Below is a small trained network, with its code and all its weights. Each question gives an input and a class and asks what happens when units are switched off, that is, made to give their printed mean instead of their output.

import numpy as np


def w(rows, s, z=0):
    codes = np.array(rows[::2]) - 128.0
    scale = np.full(codes.shape[1], s)
    scale[-1] = z or s
    return codes * scale


def f(y):
    return np.maximum(y, 0)


def log_softmax(a):
    a = a - a.max(-1, keepdims=True)
    return a - np.log(np.exp(a).sum(-1, keepdims=True))


def net(x, mask):
    res = np.array(x, float).reshape(1, 8) / 4 @ E
    y = f(res @ A[0][:, :-1].T + A[0][:, -1])
    res = res + np.where(mask, y, B[0][:, -1]) @ B[0][:, :-1]
    return log_softmax(res[-1] @ U[:, :-1].T + U[:, -1])


A, B = {}, {}
E = w([
[57,174,133,107,149,86,220,181,79,48],'x0',
[168,206,230,153,96,107,186,142,81,183],'x1',
[170,96,97,114,168,50,128,108,164,159],'x2',
[144,111,148,154,200,217,115,158,81,106],'x3',
[123,195,180,174,81,188,80,153,148,141],'x4',
[21,82,165,113,112,82,128,254,199,171],'x5',
[126,165,170,143,70,46,148,138,179,126],'x6',
[88,106,191,79,162,218,152,145,98,88],'x7',
],0.0094)
A[0] = w([
[142,217,141,110,91,132,99,136,186,108,154],'neuron 1',
[107,153,158,108,68,133,95,203,155,151,160],'neuron 2',
[93,53,77,136,168,150,126,118,184,163,162],'neuron 3',
[83,136,155,126,156,187,151,132,28,95,198],'neuron 4',
[142,74,98,112,164,85,28,109,165,143,222],'neuron 5',
[54,157,185,145,110,73,159,173,168,172,218],'neuron 6',
[88,136,127,119,173,199,137,113,79,114,159],'neuron 7',
[106,116,99,97,149,149,59,98,164,143,145],'neuron 8',
[156,113,158,106,147,118,148,141,85,96,147],'neuron 9',
[113,93,147,138,143,19,178,157,123,146,232],'neuron 10',
[117,133,118,99,131,249,136,124,56,73,185],'neuron 11',
[65,185,224,154,56,147,108,193,121,109,155],'neuron 12',
[106,34,72,165,114,152,67,134,174,131,154],'neuron 13',
[190,137,138,180,89,133,42,50,92,86,254],'neuron 14',
],0.011,0.0029)
B[0] = w([
[115,152,122,129,164,150,135,77,166,109,180],'neuron 1',
[118,194,156,155,108,186,122,76,172,115,205],'neuron 2',
[102,95,93,103,113,131,101,174,127,112,208],'neuron 3',
[188,121,132,206,172,125,127,154,78,45,232],'neuron 4',
[115,136,71,41,88,150,73,105,201,173,227],'neuron 5',
[97,203,189,128,113,153,157,167,134,73,245],'neuron 6',
[176,56,129,159,174,123,83,160,82,114,209],'neuron 7',
[145,95,72,127,131,144,77,127,174,121,187],'neuron 8',
[123,132,111,114,147,95,95,147,70,73,167],'neuron 9',
[56,190,100,90,155,73,218,197,94,116,231],'neuron 10',
[208,25,83,204,134,98,2,138,71,48,250],'neuron 11',
[121,149,221,174,97,174,102,119,141,60,246],'neuron 12',
[118,97,87,65,120,204,64,164,178,168,216],'neuron 13',
[208,133,139,107,162,116,190,34,89,195,222],'neuron 14',
],0.0098,0.015)
U = w([
[107,77,50,74,106,246,109,156,195,188,89],'0',
[204,166,111,134,133,90,200,9,114,213,255],'1',
[44,176,120,44,149,1,237,255,66,124,87],'2',
[186,17,107,251,158,136,96,168,30,81,95],'3',
[90,198,223,195,64,219,158,165,142,109,57],'4',
],0.0088,0.0017)

Each question gives the input, the list of numbers given to net, and the class t.
The units are the neurons (one row each of A and B). Each row of codes is followed by its name. A weight is (code - 128) times the scale printed after its matrix; where a second scale follows, it is the last column's (A, B and U).
mask holds one flag per neuron, in row order. A switched-off neuron (its flag False) gives its mean, the last column of its row in B, instead of its output. The means were averaged over made-up inputs and are rounded, as every weight is.
A unit's drop is (log p(t) with every unit on - log p(t) with that unit switched off) / (log p(t) with every unit on - log p(t) with every unit switched off).
The circuit of an input: a set's keep is (log p(t) with only the set's units on - log p(t) with every unit switched off) / (log p(t) with every unit on - log p(t) with every unit switched off). Starting from the 12 units with the biggest drops (on a tie, the unit counted first), units are removed one at a time, each time the one whose removal leaves the highest keep (on an exact tie, the one counted first), for as long as the keep stays at least 0.8.
units of the circuit, in order: the units of the circuit, biggest drop first
k most important neurons: the k neurons with the biggest drops, biggest first
drop when u is switched off: that unit's drop, to one decimal
input [-4,4,0,-6,7,-8,8,7], class 1: units of the circuit, in order -> neuron 14
input [2,4,-7,-6,-5,-3,-2,-7], class 1: 4 most important neurons -> neuron 6; neuron 3; neuron 14; neuron 9
input [2,3,-6,-4,-5,5,6,-4], class 4: 2 most important neurons -> neuron 12; neuron 2
input [1,-3,8,7,1,-3,6,2], class 0: 2 most important neurons -> neuron 11; neuron 4
input [-1,-6,-4,-8,-7,4,5,5], class 2: 3 most important neurons -> neuron 10; neuron 11; neuron 6
input [-7,5,8,6,8,1,1,3], class 1: 2 most important neurons -> neuron 14; neuron 6
input [7,-8,3,-5,-7,3,0,-8], class 2: drop when neuron 10 is switched off -> 3.5
input [8,4,3,8,4,1,7,-5], class 4: drop when neuron 12 is switched off -> 0.9
input [-5,5,5,0,2,0,-8,-7], class 1: drop when neuron 14 is switched off -> 0.6
input [-7,6,1,-6,-7,4,6,7], class 2: drop when neuron 10 is switched off -> 1.2
input [-1,-5,-1,-5,-6,-8,-4,-6], class 0: 2 most important neurons -> neuron 5; neuron 13
